Here is a tiny trained network, its code and every weight. The questions are about switching its units off for an input and a class, where a switched-off unit gives its printed mean instead of its output.

import numpy as np


def w(rows, s, z=0):
    codes = np.array(rows[::2]) - 128.0
    scale = np.full(codes.shape[1], s)
    scale[-1] = z or s
    return codes * scale


def f(y):
    return np.maximum(y, 0)


def log_softmax(a):
    a = a - a.max(-1, keepdims=True)
    return a - np.log(np.exp(a).sum(-1, keepdims=True))


def net(x, mask):
    res = np.array(x, float).reshape(1, 6) / 4 @ E
    y = f(res @ A[0][:, :-1].T + A[0][:, -1])
    res = res + np.where(mask, y, B[0][:, -1]) @ B[0][:, :-1]
    return log_softmax(res[-1] @ U[:, :-1].T + U[:, -1])


A, B = {}, {}
E = w([
[124,125,126,123],'x0',
[24,89,206,206],'x1',
[130,122,136,122],'x2',
[131,118,138,115],'x3',
[120,129,123,128],'x4',
[226,2,85,194],'x5',
],0.0066)
A[0] = w([
[110,182,126,102,134],'n0',
[117,156,163,93,118],'n1',
[198,2,88,173,80],'n2',
[234,193,59,85,7],'n3',
[52,99,150,207,196],'n4',
[186,152,82,58,11],'n5',
],0.01,0.0016)
B[0] = w([
[60,131,97,99,170],'n0',
[123,157,78,78,161],'n1',
[82,183,1,94,254],'n2',
[125,57,179,184,220],'n3',
[162,48,186,107,196],'n4',
[173,67,186,163,190],'n5',
],0.01,0.0082)
U = w([
[109,133,19,90,255],'0',
[184,2,145,175,1],'1',
],0.0094,0.002)

Each question gives the input, the list of numbers given to net, and the class t.
The units are the neurons (one row each of A and B). Each row of codes is followed by its name. A weight is (code - 128) times the scale printed after its matrix; where a second scale follows, it is the last column's (A, B and U).
mask holds one flag per neuron, in row order. A switched-off neuron (its flag False) gives its mean, the last column of its row in B, instead of its output. The means were averaged over made-up inputs and are rounded, as every weight is.
A unit's drop is (log p(t) with every unit on - log p(t) with that unit switched off) / (log p(t) with every unit on - log p(t) with every unit switched off).
most important unit: the unit with the biggest drop
top k neurons: the k neurons with the biggest drops, biggest first
drop of u: that unit's drop, to one decimal
input [7,-2,-4,-4,1,-1], class 1: top 2 neurons	(n2; n1)
input [-7,4,4,3,6,4], class 0: top 3 neurons	(n2; n3; n5)
input [-3,-4,1,6,-5,6], class 0: top 2 neurons	(n2; n4)
input [5,-6,-8,-7,-8,2], class 1: most important unit	n3
input [4,-6,-8,-5,-6,2], class 1: top 2 neurons	(n3; n5)
input [-8,6,-3,-3,2,8], class 0: top 3 neurons	(n2; n3; n5)
input [2,5,2,3,3,6], class 0: top 3 neurons	(n2; n3; n5)
input [7,7,-5,5,-3,-6], class 1: top 2 neurons	(n2; n4)
input [-1,7,-5,-6,-6,-5], class 1: top 2 neurons	(n2; n4)
input [1,8,-1,0,7,-5], class 1: top 2 neurons	(n4; n2)
input [6,-8,0,5,-5,-5], class 1: drop of n2	0.2
input [-3,-8,-3,8,-3,1], class 1: drop of n3	0.1
input [6,-2,-3,-2,-3,7], class 0: drop of n2	0.8
input [2,-2,4,6,-6,7], class 0: drop of n2	0.8
input [1,-5,-3,0,-4,1], class 1: top neuron	(n3)
